B = ((-25, 14, 8, 6, 4, 7, 10, 5, 4, 7, 7, 3, 10), (-10, 3, 1, -6, -9, -7, -8, -9, -7, -6, 1, 4, 8), (-13, 5, 6, 0, -1, -4, -7, -11, -11, -13, -16, -15, -17), (21, 34, 24, 19, 13, 7, -2, -5, -11, -16, -26, -29, -40), (3, 2, -1, -3, -5, -6, -4, -4, -1, 0, -1, 3, 3), (-7, -11, -14, -9, -8, -11, -8, -5, 0, -1, 4, 3, 13), (-79, -37, -23, -14, -7, -2, 2, 8, 13, 20, 23, 30, 40), (-3, -23, -13, -8, -5, -7, 1, 5, 4, 10, 15, 21, 21), (23, 28, 20, 17, 16, 11, 11, 11, 6, 6, 4, -1, -6), (24, 15, 8, 2, 0, -2, -3, -3, -6, -8, -9, -8, -11))
The first entry in reading order?
Answer: -25
The fifth entry in reading order?
Answer: 4
The third entry in reading order is 8
The entry just right of the smallest entry?
Answer: -37
The 3rd largest entry is 30
The second largest entry: 34
The entry just right of 28: 20
The entry just left of -17?
Answer: -15

Read these off the matrix that follows. Rows and columns are numbered from 1.
1) Give the entry in row 2 and column 1.
2) Give the entry in row 3 and column 1.
3) Give the entry in row 1 and column 1.
4) Give the median entry.
5) Give the bottom-right entry.
6) Give the entry in row 1 and column 2.
7) Give the entry at row 2, column 3.
8) Give the entry directly below 5.
-12,-18,-24,-17,-22,28,29,4,-18
-21,-27,-18,-25,-47,5,23,49,-4
-4,-76,-78,31,35,53,60,-37,-27
1) -21
2) -4
3) -12
4) -17
5) -27
6) -18
7) -18
8) 53

data =
[[-25,32,-94,30,7],
[7,38,-77,-3,-42],
[24,31,-60,6,31],
[4,21,-83,12,-2],
[-22,30,-56,3,5],
[15,15,-95,37,-2],
[-14,-2,-87,25,29],
[19,52,-75,24,17],
[7,11,-44,23,-18],
[24,68,-58,-2,-29],
[-8,35,-79,-12,-18],
[-6,52,-76,30,2]]
Rows and columns are numbered from 1.
The entry in row 1 and column 2 is 32
Which number is the entry directly below 35?
Answer: 52
The entry directly below 29 -> 17
The entry just right of the largest entry -> -58
The entry just right of -95: 37
Which number is the entry in row 2 and column 1?
Answer: 7
Which number is the entry just left of the smallest entry?
Answer: 15
Which number is the entry in row 1 and column 3?
Answer: -94
Which number is the entry just right of -75?
Answer: 24
Which number is the entry in row 3 and column 1?
Answer: 24
The bottom-left entry: -6
Which number is the entry in the bottom-right corner?
Answer: 2
Which number is the entry just right of -56?
Answer: 3
Which number is the entry in the top-right corner?
Answer: 7
Which number is the entry in row 2 and column 2?
Answer: 38
Which number is the entry at row 1, column 1?
Answer: -25
Which number is the entry in row 2 and column 3?
Answer: -77
Which number is the entry directly below -22?
Answer: 15
Which number is the entry just left of -12?
Answer: -79
The entry in row 3 and column 2 -> 31
The entry just left of the largest entry -> 24
Which number is the entry directly below the smallest entry?
Answer: -87
The bottom entry of the column that holds the smallest entry is -76
The entry in row 3 and column 3 -> -60
The entry directly below -56: -95
The entry just left of 11 -> 7
The entry directly above the smallest entry -> -56
Which number is the entry just right of -58?
Answer: -2

Questions about the grid below.
1) Report the entry in the top-right corner.
2) Report the largest entry in the last row.
3) Report the entry just left of -22.
4) Report the smallest entry in the first row.
5) Report the entry in the top-left corner.
6) Report the entry directly above 43.
7) Report the third entry in reading order.
8) Report the smallest entry in the last row.
 65  -41    1   -3   -2   74   30    8  -66    2    0
-26   30    7   -2   -1  -32  -24   19   47  -11  -33
  3    6   -4   18   -2    2   20  -15   10   19   50
-59   53   -5   24   -1  -70    3  -24   85   25   66
 56  -35   -5   10   -3   64   46  -13  -57   20   49
-35   36    1   13   -1  -42  -10   -2   57    7   17
-21   24   -5   25   -2  -25   15  -22   38   25   66
-33   35    6    2   -1  -41  -25   15   57   -8  -25
 33  -18   -4    8   -2   37   40  -14  -28   20   50
 63  -41   -6    8   -3   73   56  -17  -66   23   58
 64  -41   -4   10   -3   74   43  -10  -66   17   41
-50   47    1    9   -1  -61  -11   -3   76    7   17
-19   24    1   11   -1  -24   -3   -2   38    7   17
-58   53   -3   21   -1  -70   -5  -17   85   19   50
1) 0
2) 85
3) 15
4) -66
5) 65
6) 56
7) 1
8) -70

grid =
[[59,16,60,37,20,56],
[-2,0,2,1,-1,-2],
[8,9,14,-18,-9,11],
[14,13,-41,28,-91,-22],
[2,4,-22,19,-50,-21],
[43,-20,47,28,-5,66],
[4,-4,-23,18,-36,-9],
[40,12,56,31,10,42],
[3,3,0,1,-1,1]]
The largest entry in the last column is 66
The 5th entry, reading row by row -> 20
The entry in the top-right corner: 56
The bottom-right entry: 1
Find the second largest entry.
60
The 2nd entry from the end, reading row by row is -1
The entry in the top-left corner -> 59
Find the fourth entry in reading order.
37
Find the entry directly below the smallest entry.
-50
The 5th-last entry, reading row by row -> 3
The 3rd entry on the main diagonal -> 14
The entry just left of the largest entry is -5
The last entry in the row that holds the smallest entry is -22
Find the 2nd entry on the main diagonal.
0
The 2nd entry on the diagonal from the top-right corner: -1
The smallest entry in the first column -> -2
Find the entry directly above the smallest entry.
-9
The smallest entry is -91
The first entry in the row that holds the smallest entry is 14
Find the third entry on the diagonal from the top-right corner.
-18
The fourth-last entry, reading row by row is 0
Find the entry directly below -4.
12
Find the entry directly below -36.
10

Read these off the row that follows.
1) Give the entry just right of -0.11.
2) Give the entry just right of the smallest entry.
[0.06, 0.07, 0.04, -0.13, 0.10, -0.11, 0.02, 0.12, 0.12, 0.02, 0.02]
1) 0.02
2) 0.10

Questions about the grid below. Indices start at 1.
1) Give the top-left entry.
2) Give the entry just left of 57.
3) Give the entry at row 2, column 1.
4) Give the bottom-left entry.
5) Give the bottom-right entry.
6) Give the entry in the top-right corner.
[[ 50  -8  51   0  -1  56  27 -13  -5  20  -3  31  33 -19 -20  24]
 [ 42 -15  44   0  -1  48  43 -25  -5   8  -3  49  46 -15 -40  21]
 [ -7 -15  -7  -1   1  -8  45 -25   3  -1  -2  51  16  11 -40  -2]
 [  7  -8   7  -1   0   8  28 -13   1   3  -2  31  17   3 -20   5]
 [-28 -11 -29  -2   2 -32  38 -19   7  -6  -2  42   0  22 -30 -11]
 [  0  34   0   0  -2   0 -61  57   4   9  -1 -73 -26   4  91   1]
 [  7  -4   7  -1   0   8  20  -6   1   7  -2  22  10   3 -10   4]
 [ 14 -19  15  -1   0  16  52 -31   0  -1  -3  59  35   0 -50   8]]
1) 50
2) -61
3) 42
4) 14
5) 8
6) 24

Read these off the table that follows.
1) Read off the 1st entry in reading order.
2) Read off the entry directly above 2.
3) Read off the last entry of the largest entry's row.
4) Read off the smallest entry in the first row.
5) Read off the smallest entry in the last row.
6) Read off the last entry of the smallest entry's row.
7) Read off the third entry on the diagonal from the top-right corner.
8) Read off the entry just right of the smallest entry.
[[-24  -3  -2 -10   3   4  -8  -4   0 -35   0   0   4  17  -1  -3]
 [ 14 -12   1   6  -9 -27   1  12   1 -91  -7 -12   1  11   2  22]
 [  7  -9  11  -1   3  15  16   7  -8 -18  -6 -11   7   9  -2  36]]
1) -24
2) -1
3) 36
4) -35
5) -18
6) 22
7) 9
8) -7

Read these off the matrix that follows. Rows and columns are numbered from 1.
1) Find the entry in the top-right corner.
2) Find the top entry of the column that holds the largest entry.
3) Find the largest entry.
4) Find the entry in row 1 and column 3.
5) Find the entry at row 3, column 1.
6) Find the entry in row 1 and column 1.
[[ 84  57  66 118  52]
 [106 208  68 250 185]
 [135 135 146 136 135]]
1) 52
2) 118
3) 250
4) 66
5) 135
6) 84

array([-0.01, -0.11,  0.16,  0.02, -0.07,  0.14,  0.07,  0.01, -0.22,
       -0.09])
Find the entry just left of -0.22.
A: 0.01
Find the entry just right of -0.07.
A: 0.14
Find the entry just left of the largest entry.
A: -0.11
Find the maximum.
A: 0.16
